Below are the code and all the weights of a small trained network. Each question names an input and a class and asks about switching units off, where a switched-off unit gives its printed mean instead of its output.

import numpy as np


def w(rows, s, z=0):
    codes = np.array(rows[::2]) - 128.0
    scale = np.full(codes.shape[1], s)
    scale[-1] = z or s
    return codes * scale


def f(y):
    return np.maximum(y, 0)


def log_softmax(a):
    a = a - a.max(-1, keepdims=True)
    return a - np.log(np.exp(a).sum(-1, keepdims=True))


def net(x, mask):
    res = np.array(x, float).reshape(1, 5) / 4 @ E
    y = f(res @ A[0][:, :-1].T + A[0][:, -1])
    res = res + np.where(mask, y, B[0][:, -1]) @ B[0][:, :-1]
    return log_softmax(res[-1] @ U[:, :-1].T + U[:, -1])


A, B = {}, {}
E = w([
[170,2,51],'x0',
[127,127,127],'x1',
[214,80,248],'x2',
[3,55,175],'x3',
[128,127,128],'x4',
],0.0064)
A[0] = w([
[201,89,114,27],'neuron 1',
[157,54,195,30],'neuron 2',
[145,183,41,152],'neuron 3',
[149,163,153,100],'neuron 4',
[101,92,86,80],'neuron 5',
[150,137,96,168],'neuron 6',
[100,92,98,67],'neuron 7',
[201,45,87,28],'neuron 8',
[187,47,195,97],'neuron 9',
[208,194,215,135],'neuron 10',
[185,99,78,120],'neuron 11',
[198,151,24,42],'neuron 12',
[192,166,189,129],'neuron 13',
[146,111,159,130],'neuron 14',
[152,98,174,103],'neuron 15',
[71,189,154,61],'neuron 16',
[104,114,118,139],'neuron 17',
[106,105,108,76],'neuron 18',
[151,45,199,2],'neuron 19',
[73,202,176,155],'neuron 20',
[64,103,222,11],'neuron 21',
[204,153,47,61],'neuron 22',
[53,191,171,81],'neuron 23',
[48,91,204,61],'neuron 24',
[101,95,87,88],'neuron 25',
[114,121,114,121],'neuron 26',
[46,59,46,130],'neuron 27',
[98,248,36,34],'neuron 28',
[55,192,164,71],'neuron 29',
[178,206,182,109],'neuron 30',
[90,74,88,131],'neuron 31',
],0.015,0.0099)
B[0] = w([
[33,182,163,159],'neuron 1',
[210,67,169,175],'neuron 2',
[143,194,227,223],'neuron 3',
[101,114,84,156],'neuron 4',
[113,83,74,162],'neuron 5',
[134,179,161,187],'neuron 6',
[108,93,72,151],'neuron 7',
[26,225,195,187],'neuron 8',
[167,194,238,225],'neuron 9',
[3,92,38,254],'neuron 10',
[145,176,200,194],'neuron 11',
[228,56,188,188],'neuron 12',
[59,129,42,216],'neuron 13',
[118,157,143,169],'neuron 14',
[166,134,175,173],'neuron 15',
[202,86,164,169],'neuron 16',
[135,97,131,161],'neuron 17',
[108,103,95,141],'neuron 18',
[237,57,137,171],'neuron 19',
[161,210,231,233],'neuron 20',
[27,223,162,173],'neuron 21',
[221,90,187,187],'neuron 22',
[213,87,188,193],'neuron 23',
[105,223,204,194],'neuron 24',
[106,71,94,163],'neuron 25',
[132,119,112,144],'neuron 26',
[186,34,37,252],'neuron 27',
[18,227,184,200],'neuron 28',
[209,83,172,186],'neuron 29',
[60,105,32,212],'neuron 30',
[167,90,57,202],'neuron 31',
],0.036,0.0086)
U = w([
[80,225,161,121],'0',
[254,103,159,216],'1',
[96,81,4,1],'2',
],0.0069,0.0017)

Each question gives the input, the list of numbers given to net, and the class t.
The units are the neurons (one row each of A and B). Each row of codes is followed by its name. A weight is (code - 128) times the scale printed after its matrix; where a second scale follows, it is the last column's (A, B and U).
mask holds one flag per neuron, in row order. A switched-off neuron (its flag False) gives its mean, the last column of its row in B, instead of its output. The means were averaged over made-up inputs and are rounded, as every weight is.
A unit's drop is (log p(t) with every unit on - log p(t) with that unit switched off) / (log p(t) with every unit on - log p(t) with every unit switched off).
The circuit of an input: a set's keep is (log p(t) with only the set's units on - log p(t) with every unit switched off) / (log p(t) with every unit on - log p(t) with every unit switched off). Starting from the 12 units with the biggest drops (on a tie, the unit counted first), units are removed one at a time, each time the one whose removal leaves the highest keep (on an exact tie, the one counted first), for as long as the keep stays at least 0.8.
units of the circuit, in order: the units of the circuit, biggest drop first
top k neurons: the k neurons with the biggest drops, biggest first
drop when u is switched off: that unit's drop, to one decimal
input [8,6,1,-7,8], class 0: top 2 neurons	neuron 8; neuron 1
input [1,-1,-5,8,-6], class 2: units of the circuit, in order	neuron 27
input [-8,-3,-4,7,5], class 1: top 2 neurons	neuron 23; neuron 29
input [-8,-5,-7,4,3], class 1: top 2 neurons	neuron 23; neuron 29
input [1,-2,8,-6,5], class 0: top 2 neurons	neuron 9; neuron 27
input [6,-6,8,0,7], class 0: top 3 neurons	neuron 8; neuron 1; neuron 27
input [4,7,6,-1,5], class 0: top 2 neurons	neuron 8; neuron 27
input [1,-3,-6,-5,6], class 1: top 2 neurons	neuron 12; neuron 22
input [1,8,1,3,0], class 1: top 4 neurons	neuron 10; neuron 30; neuron 13; neuron 28
input [1,4,6,-6,2], class 0: top 2 neurons	neuron 9; neuron 27
input [2,2,-6,-7,-5], class 1: top 2 neurons	neuron 12; neuron 22
input [2,-3,7,-6,-3], class 0: drop when neuron 9 is switched off	0.4
input [0,8,-5,8,2], class 1: drop when neuron 13 is switched off	0.2
input [2,8,-6,-4,5], class 1: units of the circuit, in order	neuron 12
input [-8,7,-8,5,-5], class 1: drop when neuron 29 is switched off	0.1
input [8,-7,-4,4,-2], class 2: drop when neuron 22 is switched off	0.0
